Here is a tiny trained network, its code and every weight. The questions are about switching its units off for an input and a class, where a switched-off unit gives its printed mean instead of its output.

import numpy as np


def w(rows, s, z=0):
    codes = np.array(rows[::2]) - 128.0
    scale = np.full(codes.shape[1], s)
    scale[-1] = z or s
    return codes * scale


def norm(h):
    return h / np.sqrt((h * h).mean(-1, keepdims=True) + 1e-5)


def f(y):
    return y / 2 * (1 + np.tanh(0.7978845608 * (y + 0.044715 * y**3)))


def log_softmax(a):
    a = a - a.max(-1, keepdims=True)
    return a - np.log(np.exp(a).sum(-1, keepdims=True))


def net(x, mask):
    res = np.array(x, float).reshape(1, 3) / 4 @ E
    u = 0
    for l in range(3):
        y = f(norm(res) @ A[l][:, :-1].T + A[l][:, -1])
        res = res + np.where(mask[u : u + 7], y, B[l][:, -1]) @ B[l][:, :-1]
        u += 7
    return log_softmax(norm(res)[-1] @ U[:, :-1].T + U[:, -1])


A, B = {}, {}
E = w([
[95,94,108,1,178,143,193,115,154,100,149],'x0',
[207,191,194,133,110,98,138,128,170,61,95],'x1',
[217,147,60,162,63,137,88,190,202,150,119],'x2',
],0.0057)
A[0] = w([
[253,189,129,129,92,122,136,153,218,87,100,70],'L0N0',
[110,123,146,126,143,126,154,127,117,113,125,89],'L0N1',
[94,115,120,1,172,137,172,147,142,107,140,115],'L0N2',
[160,114,130,152,92,119,103,144,133,151,140,135],'L0N3',
[191,137,94,84,112,121,142,147,197,96,139,83],'L0N4',
[163,158,151,87,115,123,165,118,168,85,115,6],'L0N5',
[233,189,154,136,92,105,121,145,180,85,125,56],'L0N6',
],0.0063,0.0021)
B[0] = w([
[237,78,225,65,208,70,220,3,54,140,75,254],'L0N0',
[197,57,157,122,133,138,121,119,116,108,175,133],'L0N1',
[160,113,130,106,173,126,165,27,62,184,153,223],'L0N2',
[113,178,107,161,113,133,129,123,143,120,108,162],'L0N3',
[135,88,142,109,144,35,143,147,188,133,36,182],'L0N4',
[123,72,85,98,123,212,145,154,108,115,201,153],'L0N5',
[209,40,153,110,180,187,221,53,84,159,140,226],'L0N6',
],0.0048,0.0073)
A[1] = w([
[143,118,98,59,131,138,142,153,171,133,135,141],'L1N0',
[135,137,113,144,123,111,114,116,126,149,111,64],'L1N1',
[169,176,178,148,107,122,113,130,120,117,121,247],'L1N2',
[95,160,242,122,151,95,158,101,113,67,114,150],'L1N3',
[113,105,110,2,164,143,205,124,145,112,163,141],'L1N4',
[246,133,182,139,111,139,123,113,103,118,142,50],'L1N5',
[222,140,116,112,108,123,137,154,204,121,109,160],'L1N6',
],0.0086,0.0015)
B[1] = w([
[83,118,163,92,108,103,131,93,127,155,14,148],'L1N0',
[127,134,94,148,169,146,129,165,200,104,148,133],'L1N1',
[171,158,96,170,171,141,188,93,137,138,116,164],'L1N2',
[177,157,133,143,205,98,189,66,104,133,60,216],'L1N3',
[208,172,155,198,198,123,204,46,72,176,64,255],'L1N4',
[179,22,110,124,185,87,189,72,80,226,95,227],'L1N5',
[97,1,129,58,150,76,150,148,133,104,85,182],'L1N6',
],0.0064,0.0094)
A[2] = w([
[45,94,140,50,196,162,178,44,97,139,152,241],'L2N0',
[72,189,176,97,229,124,198,46,112,92,100,216],'L2N1',
[150,94,98,142,84,115,118,171,152,134,130,54],'L2N2',
[149,147,156,79,100,129,149,107,121,118,136,2],'L2N3',
[159,85,108,88,228,104,252,116,125,110,152,164],'L2N4',
[72,55,166,101,201,138,124,124,88,115,214,131],'L2N5',
[105,145,254,94,210,118,203,21,78,86,145,148],'L2N6',
],0.0057,0.00099)
B[2] = w([
[173,20,139,63,151,50,183,100,186,158,3,197],'L2N0',
[208,94,37,195,141,147,156,109,130,198,73,220],'L2N1',
[96,175,210,126,153,102,126,82,61,68,179,126],'L2N2',
[146,79,85,151,122,108,107,144,69,176,150,129],'L2N3',
[143,149,58,254,136,132,115,122,101,150,144,237],'L2N4',
[126,132,109,93,123,96,165,163,222,89,83,139],'L2N5',
[238,115,147,228,175,98,238,72,132,181,126,248],'L2N6',
],0.0057,0.014)
U = w([
[85,210,88,213,62,196,44,173,133,140,193,142],'0',
[145,193,175,8,112,147,112,114,105,28,181,15],'1',
[35,80,115,2,101,111,119,170,168,121,104,125],'2',
[151,174,188,17,107,143,108,115,116,58,188,1],'3',
[239,99,117,157,185,110,246,28,111,177,81,198],'4',
],0.0087,0.0043)

Each question gives the input, the list of numbers given to net, and the class t.
The units are the neurons (one row each of A and B). Each row of codes is followed by its name. A weight is (code - 128) times the scale printed after its matrix; where a second scale follows, it is the last column's (A, B and U).
mask holds one flag per neuron, layer by layer. A switched-off neuron (its flag False) gives its mean, the last column of its row in B, instead of its output. The means were averaged over made-up inputs and are rounded, as every weight is.
A unit's drop is (log p(t) with every unit on - log p(t) with that unit switched off) / (log p(t) with every unit on - log p(t) with every unit switched off).
unit that matters most: the unit with the biggest drop
top k neurons: the k neurons with the biggest drops, biggest first
k most important neurons of layer l: the k neurons of layer l with the biggest drops, biggest first
drop when u is switched off: that unit's drop, to one decimal
input [1,-6,3], class 2: unit that matters most : L0N0
input [-2,-5,-1], class 2: top 2 neurons : L1N4, L0N0
input [-2,-8,2], class 0: top 2 neurons : L0N0, L2N0
input [-3,-5,-2], class 2: top 3 neurons : L1N4, L0N0, L2N6
input [-2,-5,1], class 0: top 2 neurons : L0N0, L2N0
input [-8,-4,0], class 0: top 2 neurons : L0N0, L2N6
input [-7,-3,-2], class 0: top 3 neurons : L0N0, L2N6, L1N4
input [-2,-5,0], class 0: 2 most important neurons of layer 1 : L1N6, L1N5
input [-1,-4,0], class 2: 2 most important neurons of layer 0 : L0N0, L0N6
input [-4,-7,-1], class 0: 3 most important neurons of layer 0 : L0N0, L0N6, L0N2
input [-2,-6,-3], class 2: top 4 neurons : L0N0, L1N4, L0N6, L1N3
input [-4,-3,-1], class 0: drop when L1N4 is switched off : 0.2
input [0,-8,5], class 0: drop when L0N0 is switched off : 0.3
input [1,-5,5], class 2: drop when L0N0 is switched off : 0.2
input [-1,-6,6], class 0: most important neuron of layer 0 : L0N0
